Where the symbols take the items:
at | ^ & § *
gebi | geda govi pini zute
ruru | rube mene somi vepo
deza | raga tega nuzo vela
rube | guni ruru vepo dape
fuvu | nesi zenu bibu gabu
sage | gopa bere zazo nure
mulu | pite zipu renu zavi
luba | roru supu fuzo sosu
zago | tomu gopa gagi meka
rizi | fana keto sosi fepo
ruza | govi duge zubu nuko
pini | zute nuko roru zovo
begu | pafu pozu mini keto
zute | duge pini zovo puro
furi | supu fibe zovu dire
gida | tanu bone tega deza
keto | rizi mini gusu sosi
nesi | vuva fuvu gabu pudi
govo | tise bomi mene ruru
vito | vofu suva pafu tuso
tanu | lepa gida deza raga
dizu | suva kube pozu begu
gusu | sosi kome mulu pite
dofa | pizo tena lupe luka
pite | lama mulu zavi kipe
pozu | begu fana buba mini
gagi | meka nure govi gebi
rane | zovu roga bomi govo
kube | dizu tuso fana pozu
sosu | fibe fuzo roga rane
raga | lane deza vela ribo
zovo | puro roru fibe furi
buba | mini fepo kine kome
zipu | mulu giro raro renu
raro | renu neni nesi vuva
fika | mene dape vito vofu
togu | gire nefu gida tanu
pafu | tuso begu keto rizi
roga | rane lago guni bomi
puro | zubu zovo furi supu
fibe | furi sosu rane zovu
govi | gebi ruza nuko pini
zubu | nuko puro supu luba
kine | kome lama giro zipu
suge | zenu pudi dofa pizo
gire | lupe togu tanu lepa
vuva | zese nesi pudi suge
nuko | pini zubu luba roru
neni | raro nona fuvu nesi
tise | lago govo ruru rube
gopa | zago sage nure gagi
gabu | pudi bibu ladi tena
suva | vito dizu begu pafu
bomi | govo guni fika mene
zazo | nure geda duge ruza
nefu | togu badi bone gida
nuzo | vela tika sage gopa
bone | gida lane sabu tega
fana | pozu rizi fepo buba
mene | ruru fika vofu somi
nure | gagi zazo ruza govi
somi | vepo vofu kube dizu
duge | ruza zute puro zubu
tika | nuzo tomu bere sage
zovu | dire rane govo tise
nona | neni zese zenu fuvu
bibu | gabu pizo gilu ladi
fepo | buba sosi lama kine
tomu | tika zago meka bere
lepa | badi tanu raga lane
pizo | bibu dofa luka gilu
geda | zazo gebi zute duge
lama | kine pite kipe giro
roru | zovo luba sosu fibe
vela | ribo nuzo gopa zago
vepo | dape somi dizu suva
sabu | tega ribo tomu tika
guni | bomi rube dape fika
zese | nona vuva suge zenu
mini | keto buba kome gusu
supu | luba furi dire fuzo
kome | gusu kine zipu mulu
tuso | kube pafu rizi fana
lago | roga tise rube guni
ribo | sabu vela zago tomu
meka | bere gagi gebi geda
lupe | luka gire lepa badi
tena | dofa ladi gire lupe
vofu | somi vito tuso kube
renu | zavi raro vuva zese
gilu | ladi luka nefu togu
dape | fika vepo suva vito
zavi | kipe renu zese nona
lane | bone raga ribo sabu
bere | sage meka geda zazo
tega | deza sabu tika nuzo
pudi | suge gabu tena dofa
fuzo | sosu dire lago roga
giro | zipu kipe neni raro
luka | gilu lupe badi nefu
badi | nefu lepa lane bone
dire | fuzo zovu tise lago
ladi | tena gilu togu gire
sosi | fepo gusu pite lama
kipe | giro zavi nona neni
zenu | fuvu suge pizo bibu

The rows follow the links: the fewer symbols apart two items are, the more alike their rows tend to be.

Each row is also shifted at random along 11 hidden directions that mean nothing.

The rows of 90 items, shuffled:
Each row is one item's numbers.
1: 44,5,-52,34,-9,244,-43,19,-110,33,71,-46,-30,129,162,72,-203,-24,141,42,18,-79,-51,90,93,65,92,-8,-8,-84,-132,48
2: -51,-13,108,16,33,1,-62,-101,103,-20,-27,-15,1,-82,-45,-131,-27,-61,-31,-25,-64,-31,26,-28,-57,-55,15,-12,7,-75,-100,124
3: -72,73,-65,142,-6,154,-102,47,-65,-103,-48,-54,-157,79,94,-9,-115,130,100,229,108,-45,32,154,-46,-51,-90,47,-23,29,26,77
4: 30,-122,57,-42,64,-90,19,24,114,-9,-12,108,100,-54,-110,-41,29,-26,-70,-33,24,37,15,-125,-71,49,61,28,80,21,95,-85
5: -32,53,114,8,28,-40,122,-88,41,48,97,-16,106,-22,-88,19,34,-109,1,-160,-87,20,-122,-76,144,9,46,0,-54,8,-16,-41
6: -54,-3,-29,23,0,152,-59,49,-44,12,48,-71,-76,96,64,-16,-129,-78,88,-19,-9,49,-97,132,76,6,130,-77,59,-19,-143,54
7: 104,-32,-18,5,-15,-28,-100,-18,-39,70,9,10,16,-29,103,94,-50,6,84,25,-8,54,64,79,-62,85,-33,-17,74,89,-25,-34
8: 203,-64,-13,56,-15,-18,-53,14,-69,11,38,-41,-79,-35,-48,122,-55,-132,23,28,-36,32,60,58,-62,-13,-137,-49,-27,5,-132,2
9: -49,25,-45,89,32,144,34,-12,-41,-53,5,45,-81,-22,-30,-61,20,29,-26,-20,72,4,-39,3,57,-64,35,-38,-75,25,-17,-63
10: 159,-102,38,-13,-50,8,-86,-39,144,-57,5,20,-34,-56,-113,-82,-68,-90,-51,97,32,-16,77,-84,-90,64,32,-17,-6,8,-21,80
11: -62,-16,54,9,212,-56,-67,-153,184,93,94,-103,-91,-172,-100,-18,-114,-110,-54,-162,51,85,126,-27,-107,-34,-18,-42,74,-30,-42,-27
12: 129,-77,-61,136,-139,35,-24,-7,179,-102,92,-12,-133,-28,-191,3,29,-114,-33,45,-45,-50,-57,-156,-39,137,-189,-114,-85,78,42,65
13: 188,-25,-85,25,56,58,52,72,-45,-130,-47,0,-138,144,-23,-40,27,6,-80,23,56,38,-115,86,25,-102,-67,-23,-44,36,-40,-15
14: -301,35,1,155,-124,240,-20,109,-137,-49,8,81,31,39,60,-58,104,2,93,45,-85,64,-130,107,30,-88,-70,-57,17,50,-94,83
15: 15,-5,-70,-111,-113,-4,-27,60,-50,-39,20,8,36,97,49,39,-71,-41,33,174,38,60,99,28,-47,8,95,66,21,123,-28,-77
16: -194,83,-39,22,9,44,23,34,-81,65,2,-145,-102,-44,80,98,-90,65,83,-46,39,-66,8,23,87,-59,18,36,-17,-278,-51,79
17: -21,-36,42,50,133,72,-2,-233,96,57,66,0,77,-33,-134,-74,-69,-22,-35,15,37,-179,17,-112,-35,24,-96,-4,-42,-152,76,88
18: 97,-56,-26,-47,91,-101,88,-99,61,-43,36,16,99,41,-26,-73,99,36,-204,-54,43,2,-219,-10,58,203,-123,-36,-53,67,-36,50
19: -188,-75,-110,-13,-31,253,-6,31,34,8,72,134,-57,174,12,-5,-15,-68,46,-35,36,33,-4,-23,28,5,91,-98,33,175,117,-134
20: 87,82,-4,-71,1,-126,-50,24,130,24,100,-210,-47,-67,16,30,-102,-40,-56,-29,-11,10,69,3,-25,166,34,-17,31,-12,-56,102
21: -247,-38,25,39,49,-17,32,-181,172,20,-19,80,11,46,-111,-158,212,-2,-60,-150,-49,110,-223,-15,24,-77,-167,-114,64,113,130,62
22: 243,-86,-12,-69,38,-24,-97,-189,-22,-37,-96,64,82,118,38,-74,-130,29,31,237,43,-110,79,43,-124,-31,-11,95,8,15,-23,25
23: 191,44,-71,8,41,-21,145,56,-104,-42,-5,-29,12,99,-64,18,170,-13,-78,-64,-67,42,-138,21,9,-209,-217,3,-13,-79,-27,1
24: -21,-12,-28,-77,5,-125,-83,-39,50,-5,-106,54,62,42,102,-83,99,126,-10,86,21,134,3,105,-135,-35,-81,39,153,156,81,22
25: -29,-49,-26,-166,8,-49,86,18,-110,57,18,8,158,46,62,49,-27,-26,-44,-17,42,56,-60,3,68,23,112,71,41,-126,-130,-23
26: 28,-16,59,71,-44,59,58,133,-68,-47,-17,82,57,14,-41,85,-40,8,100,84,-16,-75,22,-96,20,-47,44,117,-32,-71,89,-76
27: -126,-12,118,114,30,-57,22,48,-63,-31,-17,3,16,-31,-170,60,-22,-83,69,64,-42,4,6,0,-15,-127,-54,55,-23,-44,18,-37
28: -148,-118,-122,-29,44,98,1,-21,-60,17,-23,51,-110,49,28,19,-25,-49,-17,-86,42,32,-19,21,2,-72,20,-82,5,-53,-102,-78
29: 11,38,167,-48,-73,32,-47,-24,182,-29,-21,8,-7,-145,110,-22,-59,9,-27,-4,-11,-82,198,-146,-41,38,43,119,-72,-96,-9,155
30: -99,-2,-98,-15,-202,20,1,-12,96,-95,141,11,-37,-6,-107,52,12,-157,-49,126,-24,23,137,-146,-86,90,-89,-26,-105,235,0,-81
31: -145,-61,25,-101,46,16,9,-77,-136,46,-130,109,35,80,90,-1,-48,50,38,19,76,-23,23,66,77,-97,177,58,-23,-57,-18,-78
32: -1,-109,51,-3,81,-15,2,-11,33,4,-86,128,44,83,-28,33,-59,69,75,70,84,-31,4,-47,-10,-28,36,102,61,-8,214,-89
33: -119,-24,-22,63,50,58,-52,-100,60,-8,-21,69,12,1,-24,-120,50,0,9,-40,-83,-22,3,-21,-113,-84,-72,-62,59,61,18,-25
34: -22,18,37,46,66,36,19,-75,19,99,95,-17,34,-75,-1,65,-31,-52,44,-138,-30,10,-5,-36,39,27,-25,-28,11,-26,-5,-39
35: 52,44,47,11,20,-19,97,-37,60,-130,-37,43,-52,52,-105,-65,45,11,-83,58,78,0,-27,-57,66,-85,10,76,-137,112,94,-66
36: 34,-11,-22,-82,71,-13,-78,170,46,-39,-73,19,-52,-12,148,-38,9,115,-92,16,84,81,145,78,-136,10,38,36,111,67,43,5
37: -32,81,-45,67,64,108,19,142,11,-47,27,-36,-89,-10,51,26,25,85,-50,-13,48,-57,83,-8,-49,-24,-107,16,-23,-31,86,10
38: 358,65,-59,-11,63,-77,87,-21,6,48,56,-111,-66,33,-9,144,-23,-25,14,-110,-31,-23,10,-36,28,-40,-106,15,-23,-56,49,-72
39: -87,-68,-26,117,-85,238,-46,5,-18,-31,41,120,32,41,-24,-112,48,-85,36,-25,-131,-82,-95,-37,-1,39,9,-154,-16,43,-81,37
40: 90,-176,91,-12,-5,-64,-87,-113,53,-4,-57,73,-46,58,-73,24,-57,-120,3,76,33,60,-26,64,-1,51,-56,-28,-23,105,-27,49
41: -138,205,119,5,-5,-24,135,1,-127,68,-2,-45,88,-128,-14,66,30,86,21,-39,6,-163,127,-93,141,-86,111,127,-172,-185,86,-36
42: 65,-69,177,-82,67,-196,39,69,1,59,-16,9,165,-104,-14,84,-12,-29,-66,-62,-24,-12,11,-45,22,128,42,82,19,-121,-32,36
43: -82,39,2,24,123,53,-41,-73,0,62,21,-104,-60,73,16,-17,-145,-9,102,-28,39,31,-63,118,49,-70,86,-9,83,-58,-14,14
44: -185,38,32,89,-26,53,-69,1,66,-42,-34,36,-41,-68,-6,-110,52,-7,46,-25,-107,28,58,-12,-116,-136,-20,-33,56,54,-13,12
45: -44,79,-22,81,-31,-33,50,20,135,-56,55,-75,-88,-81,-47,-73,131,55,-119,-120,-10,15,-155,-43,88,168,-78,-112,-71,82,31,86
46: -14,31,43,21,48,11,-57,-64,105,57,-32,-41,-6,-8,-27,-102,-3,71,31,-29,-14,-88,-16,-15,-16,10,23,-39,68,-85,134,113
47: -44,-51,191,-22,13,-38,22,69,17,59,-60,83,44,-8,2,81,0,-10,53,-60,-2,-6,25,-31,88,10,96,58,4,-34,128,-3
48: 298,-12,-70,-25,-72,-32,-13,-43,-26,-126,-90,24,-76,116,19,-3,26,-14,6,157,-27,30,39,29,-107,-187,-159,73,-32,68,-43,2
49: -162,-11,264,35,-158,-24,26,142,-32,-23,-34,106,63,-62,-96,22,87,-161,63,-41,-136,103,-8,-14,117,-59,165,9,-56,100,-32,-11
50: 93,-250,-49,9,78,-27,-77,-67,23,6,-15,94,37,56,-9,7,-60,-30,-28,40,53,23,-130,36,-66,175,-99,-59,86,20,-66,15
51: -185,8,-27,75,-56,108,71,-55,-76,-9,26,77,-54,-18,-116,-33,125,-85,-42,-103,-49,-40,-48,-44,105,-58,-2,-131,-158,58,-34,-81
52: 54,101,-67,-70,-34,-31,-1,164,93,40,44,-172,-143,54,39,37,-5,15,8,-110,-7,54,-10,32,55,38,86,-70,87,-16,95,55
53: -95,60,26,12,-10,1,59,99,-124,-75,5,73,155,28,8,-18,98,36,-45,112,-25,20,21,29,-55,-73,-64,96,-18,88,-6,-59
54: 163,-5,-23,-12,105,150,95,-25,8,35,105,-23,-49,79,6,85,-105,-100,4,-148,5,-75,-9,-79,92,-27,32,-6,-65,-97,-22,-73
55: 69,-127,56,59,-86,27,-84,-50,35,-87,-58,45,-34,57,-64,-12,-132,-40,93,224,57,-8,-62,16,7,41,9,53,-20,2,-18,89
56: 86,132,-91,110,-32,-8,68,122,-85,-95,40,-96,-69,-69,-31,-6,75,48,-50,-4,-27,7,-67,22,25,-13,-59,-30,-72,10,-89,-20
57: 58,-21,-11,62,-61,64,-82,31,-55,31,-6,46,-63,11,43,100,-33,-35,129,33,-27,51,84,66,-41,-31,-26,-35,30,117,25,-73
58: -85,59,75,24,75,-95,-105,-71,129,-6,-84,-68,-62,-69,-66,-143,-8,32,23,7,-43,11,95,29,-130,-145,26,1,92,-11,64,66
59: 93,67,28,32,-24,-177,-11,-6,-156,14,1,-54,84,-34,-70,58,16,-71,89,80,-96,132,2,124,-58,-133,-40,41,53,91,-110,-96
60: 56,-81,-6,108,15,-74,44,127,1,-49,80,-41,-32,-97,-181,59,57,-149,-81,-102,-110,25,-76,-65,-51,38,-153,-102,-10,-51,-122,-7
61: 170,-23,-108,-10,39,-17,-25,-74,-56,-68,-33,30,-6,23,59,-44,-41,92,-60,134,123,8,-2,71,-47,58,-19,33,-26,96,-65,-60
62: -174,-1,-133,32,103,155,-26,-64,-3,85,164,-108,-35,4,-13,51,-133,-42,3,-12,82,-47,28,10,-37,52,-88,-54,37,-120,-34,28
63: -220,116,20,58,41,82,17,41,90,18,87,7,51,-118,42,39,64,104,-55,-10,30,-94,192,-130,-103,35,-171,67,-32,10,197,5
64: 151,14,-2,-166,-79,-157,66,-70,-40,-19,-23,-99,44,119,-14,62,-78,-27,-5,158,76,31,-45,28,90,-30,42,140,-49,-79,-51,64
65: -97,32,42,98,-22,-50,-68,-102,-39,89,57,-33,72,-80,-3,105,-37,8,111,75,-29,-17,42,43,-35,90,-143,9,6,53,35,16
66: -65,-37,131,-94,-46,39,12,62,98,-38,-32,122,62,-21,59,-65,84,-11,-108,-24,19,64,51,-52,7,19,55,48,-17,64,14,66
67: -129,20,-68,-58,-5,-44,-13,-32,42,26,-32,-59,-117,-7,45,65,-69,57,34,19,81,-9,117,-32,-21,-39,13,52,7,-58,85,-28
68: 54,38,17,59,-11,134,-10,-75,17,-3,-33,-11,-44,51,85,-13,-54,55,90,12,-37,-151,-16,-36,29,-60,-64,37,-52,-153,18,124
69: -59,-115,190,32,-44,-107,-71,-80,82,-43,-100,36,-83,48,-161,-23,-30,-128,51,88,7,96,-76,70,56,-52,9,-5,-25,92,22,87
70: 273,-10,90,-26,-137,-84,34,1,35,-96,-45,-3,29,58,-163,-83,41,-105,-28,103,-72,-20,-76,-53,57,-46,61,15,-77,0,-33,89
71: -1,-99,96,-113,37,-157,-85,-72,95,25,-137,109,144,39,-35,-154,-9,86,29,121,80,98,-26,48,-55,1,196,72,185,83,151,-6
72: 146,-4,-5,-2,-103,-48,-73,40,188,-39,-65,-100,-207,-21,66,-86,103,4,-45,-139,-86,96,-124,44,9,27,-84,-133,60,-22,-68,250
73: -146,-25,55,143,-142,90,-64,235,69,-22,2,18,-122,-62,21,72,25,-11,98,-80,-95,-2,-29,-40,44,135,17,-101,21,29,75,68
74: -111,77,-81,-40,-67,17,38,77,-9,-10,-13,-38,-108,31,27,106,-40,41,81,40,50,-5,148,-72,-9,-129,46,90,-13,-27,136,-104
75: 73,-58,-89,73,55,-23,-51,-39,21,20,-29,-19,-25,73,-101,-66,8,64,63,53,32,17,-144,54,-45,-21,-77,-60,129,-31,111,25
76: 11,-29,-28,-69,68,52,-13,42,24,16,64,-85,-77,59,-38,-24,-95,-123,-40,-64,34,82,-5,59,11,-44,111,-61,59,-38,-110,9
77: 115,-11,-28,-15,11,13,-28,-20,-38,-17,80,-15,38,2,29,38,-113,-112,25,36,-40,31,55,22,-58,35,42,12,2,88,-166,-92
78: 37,48,-38,158,15,145,-47,34,-31,-47,-29,-104,-193,42,-86,-91,-7,-57,80,-45,-102,-46,-76,73,-16,-226,-56,-119,14,-144,-83,108
79: -126,-77,36,-45,149,74,-67,34,130,-48,7,95,-20,-97,39,-79,-51,10,-164,1,131,32,213,-38,-162,40,28,38,22,83,1,-47
80: -78,28,32,71,-27,-21,5,-199,-33,-56,3,31,127,3,-60,-60,22,-31,37,141,-84,-56,-43,-21,-67,-87,-175,72,-64,19,-84,46
81: -238,93,64,87,163,64,42,-58,-24,-48,19,12,45,-76,-60,-47,-70,74,-21,96,123,-57,107,-22,-39,-124,-6,146,-66,-34,61,-81
82: 20,-33,-22,-9,101,18,-32,158,-36,81,-24,46,109,-67,83,7,-32,141,52,-29,39,-19,64,-24,-97,31,121,56,193,-133,115,-67
83: 33,55,40,32,20,35,-11,-52,80,65,68,-122,-73,-6,52,36,-92,-25,71,-120,-18,-5,-87,22,116,79,40,-43,7,-61,-25,89
84: 26,62,-29,140,-90,-18,-9,-19,-142,16,49,-76,-10,22,-48,57,29,-73,143,17,-128,90,-172,139,54,-49,-106,-79,13,69,-134,7
85: 60,-6,-37,93,-111,111,-37,31,30,-36,33,29,-5,25,-65,-65,46,-32,39,39,-90,-83,-40,-57,-20,49,-28,-97,-18,37,27,50
86: -5,-116,-30,47,16,80,-96,-176,109,13,50,74,61,-7,-87,-88,-57,-20,-6,109,49,-88,-1,-69,-95,133,-72,-53,22,37,48,51
87: -31,-58,76,62,-48,115,-74,71,12,14,-46,101,-129,21,-3,84,-41,-67,118,5,4,42,135,19,-8,-96,41,-16,-5,102,109,-75
88: 55,34,-23,8,19,-68,-15,-16,61,-11,-31,-73,-66,-13,4,-49,90,35,-43,-38,-23,78,-47,53,-68,-95,-174,-23,62,-38,-11,121
89: -28,50,62,-5,-2,-5,27,-50,96,-63,4,11,4,21,-34,-10,38,30,-77,100,64,-39,64,-49,-20,-17,-141,91,-90,54,126,69
90: -130,24,136,-139,29,-170,15,36,-13,20,15,-68,155,-14,-62,-103,-19,-122,-52,-26,-44,175,-72,100,44,-23,254,27,106,33,-172,10

Some items, each with its row:
lupe 45
somi 34
vela 24
zovo 75
rizi 90
gebi 22
deza 63
zovu 73
ruru 65
fuvu 51
zute 85
roru 82
zubu 10
nefu 18
furi 55
nuko 86
zenu 41
rube 8
pini 70
sosi 15
roga 42
zazo 58
kube 77
luka 56
mini 52
lane 53

Row, symbols taken left to right, then the row they reach:
27 § * & & ^ *: 38
39 & § & ^ * §: 50
37 & § * § * * &: 17
84 ^ § & § &: 20
11 ^ ^ ^ ^ & & *: 83
44 & ^ & ^ § ^ * * §: 12
57 ^ § & § * ^ ^ &: 6
78 ^ ^ & * ^ &: 46
14 & § * ^ ^ ^: 29
81 § & & ^ ^ § & §: 48
66 ^ § & § ^ & &: 68
89 § ^ ^ § ^: 21
32 * § ^ & § § § ^: 54
30 * § ^ ^ § § § *: 61
9 * § § & § & & & §: 2
5 * ^ * ^ ^ ^ * ^ *: 19
71 & ^ & ^ § ^: 4
79 * * & § & ^ ^: 72
49 ^ § & * ^ & & §: 43
69 * ^ * * § & * §: 62

